Each row is followed by roughly how far along a hidden order it lies, from 0 to 9. A new part has a new order.
[ 15 -22   3   1   3  -1   7  14   8   1  20   1  -3  -2   7  -5  11   2
   4  -2  -4  -1  -1  -1  -2  -6   8 -14  -1 -20   6   4] -> 4
[ 12 -27   4 -10 -15  -5  11   8 -12  -4  -7   2  -4  24  -7 -11 -15   7
  12  -4  -8   6   8 -24 -20  -3  15  -1  27 -34  -7  -8] -> 9
[  9 -36   2   2  -6   2  -1 -18  -2   9  36  18   7 -28  37  10  -5  -1
  18 -19   5  12   3 -33  18 -13   7 -11  17 -12  12  22] -> 1
[ -3 -16   3   4  -6  -6   4  -3   9  -6  29   1   3 -16  28   3  15  -2
   8  -4  -2  -2  -5   1  10 -11   8 -13   1 -12   4  14] -> 3
[ 35 -20   8  -9  14  12  22  37   6   4  32  -1  -9   3   1 -21  -1   8
   1  -6  -9  17   1 -18 -24   5  10 -26  -4 -27  12 -12] -> 5
[ 36 -26   9 -12  13  14  22  39   2   7  30  -2  -7  -1  12 -18  -4   5
   6 -10  -9  19   1 -26 -21   3  10 -27  -2 -27  12 -12] -> 5
[  8 -12  -6   5   2  -5  -1   0   6  10   6   0   0   1 -17  -7  12   7
  -8  11   0 -10  -1  24   8  -3   7  -5 -12   0   3   2] -> 3
[-15  -1   5   3 -19 -19  -3   2   1 -18 -12  -1  -8  24   2  -2   2   0
   5   5  -8 -14  -1   8  -8  -6  15   2  19 -25 -11  -5] -> 8
[  1   2  -1  -1 -14  -7   4   7  -9  -9 -38  -2  -4  34 -25  -7  -3  11
   4  13  -5 -24   9  11 -30   0   9  12  13 -14 -14 -18] -> 9
[ 32 -23  -2   1  19  15   9   1   1  22  33  13   1 -27 -10   1  -2   6
   4 -11  10  19   6 -21   1   7   1 -16 -26  11  20   3] -> 0
[-17  -6 -16  11  -3  -5 -22 -35   1  12 -17  17   6  -7 -27  12  -9  12
  -7  12  12 -22   5  28  10   1   4  20 -10  23  -6   7] -> 1
[  4 -15   2   3   6   0   6  -2  10   7  33   6   1 -25  24   2  11  -1
   3  -1   2   9  -4  -4  10  -3   5 -18  -8  -4  13  15] -> 1
[-17 -19 -15  11 -23 -12 -15 -53 -11  13 -28  19  15  -4 -13  14 -11  10
   9   6  12 -30   9  15  15  -9   5  26  12  20  -8  11] -> 3
[ -1 -16  -3   8  -1  -5  -1 -15  13  -3  28  -1   3 -31  24   1  18 -10
  -4  -2  -1 -15  -8  12  23  -7  -3 -11 -19  10   7  25] -> 1
[ -2 -20   3   2  -4  -8   0   1  10 -10  26  -1   1 -11  25  -1  15  -1
   5  -5  -5  -5  -4   3   5 -10   9 -12   1 -18   1  11] -> 4
[ -4 -36  -5   6 -12  -4  -2 -27   4   3  19  13   9 -30  24  10   5  -1
  12  -8   4 -10   2 -12  16 -12   6  -1   7   3   3  23] -> 2
[-27  11  -4   5 -26 -23 -11 -19   1 -15 -24  -2   6  10  -9   9  10   3
   0  20  -1 -34  -1  31  -6  -4   9  18  -1   5 -10   2] -> 6
[ 23 -21  10  -9  11   8  16  28   4   2  36  -5  -6  -6  17 -13   4   0
   4  -9  -9  17  -3 -31 -14  -1   6 -29  -3 -26  15  -5] -> 4
[ 10 -18   1   5   0  -4   3  -2   8   3  26   6   2 -14  17   0  13   1
   4  -2   0  -3  -3   2   8  -4   7  -8  -2  -8   7  12] -> 2
[ 20 -13   6  -1  16   4  14  26  12   1  31  -6  -5  -6   9 -12  15   2
  -1  -2  -7   6  -6  -6  -8  -1   8 -27 -12 -15  15  -1] -> 3
[  3 -34   4   0 -16   2  -4 -25  -4   9  32  15  14 -29  42  16 -13  -5
  29 -22   9   8   4 -56  23 -21   4  -7  29 -20  13  21] -> 2
[-14  -1   1   8 -15 -19  -7  -8  10 -14  12  -4  -6   6  11   1  15  -5
  -3   7  -7 -19  -7  22   8  -8  11  -2  -1 -23  -4   5] -> 5
[-14 -27   0   2 -23 -12  -8 -29   6 -14  13   7   7 -20  39  17  10 -11
  13  -6  -2 -25   0  -4  21 -19   5   5  11  -7  -2  23] -> 4
[ -3 -23  -8  12 -14 -10 -13 -45   6   7   1   5  12 -26   6  20  13  -8
  -1   2   3 -42  -2  19  33 -13  -5  15 -12  23   1  26] -> 1
[ 17  -4   1   1   0  -4   4  18   1  -3 -10  -4 -12  25 -25 -12  -1   4
  -1   8  -7 -13   2   1 -18   2  13  -9   4 -26   1 -18] -> 7
[ 13 -12  -5   2  -2  -1   0   1  -6  12 -16   4  -2  16 -28  -4  -7  12
  -1   6   1 -16   9   2 -14   1  10   5   2 -10  -2 -14] -> 5
[-17  -3   1   8 -19 -21  -8 -11   4 -12  -2   0  -2  15   7   1   7   0
   4   7  -2 -18  -3   9  -1 -10  15   5  14 -24  -7   4] -> 6
[-16  22  -2   4  -9 -18  -3   3   2  -9 -20  -8  -1  20 -21  -4   9   9
  -7  18   1 -22  -4  34 -12   5   8   6 -11  -2  -9 -10] -> 6
[-18   0  -5  10 -13 -17  -9 -22   1  -2 -10   3   4   5  -5   8   6   2
  -1  11   4 -30  -1  23  11  -4   7  16  -3   4  -5   6] -> 4
[ 29 -19   7  -8   9   9  17  32   5   2  23  -4  -7   0   6 -15   2   2
   1  -6 -10   9   0 -16 -17   0   8 -19   1 -31   9  -6] -> 5
[-10 -34  -3   4 -19 -10  -7 -24   2  -1   3  11   9  -8  28   8   5   1
  15  -6   0 -11   5  -8  11 -18  16   4  20 -18  -5  15] -> 5
[ -7 -22   5  -1  -9  -5   1  -7   6  -6  23   3   5 -14  35   3   6  -2
  12  -9  -2   4   1 -12  11 -13   9  -5  13 -22   3  15] -> 4
[-21   4   5   6 -18 -24  -6  -3   4 -20  -9  -3  -8  19   3  -2   9   0
   1  11  -5 -20  -4  17  -8  -7  15   4  12 -22 -10  -4] -> 7
[-19  11  -4   7 -13 -17  -7 -16  -1  -5 -13  -1   3   7 -11   8   6   8
  -4  15   3 -29   0  26  -3   2   8   9  -5   2  -6  -6] -> 5
[ -4   7  -3   2  -9 -10   0  -3  -3  -1 -24  -2   1  24 -25  -4   0  13
  -4  13   2 -23   4  21 -16   0   8  10  -3  -3  -5 -14] -> 6
[  1 -16   3   5   5  -1   6   3  13  -2  43  -5  -1 -19  25   0  18  -2
  -3  -1  -6  -2  -7   5  10  -4   5 -22 -10  -6  13  13] -> 2
[-18 -52  -6   4 -36  -7 -13 -62  -5  -3  -2  23  17 -32  34  28  -4  -6
  28 -11   4 -29  11 -22  30 -26   5  21  34  -2  -8  27] -> 4
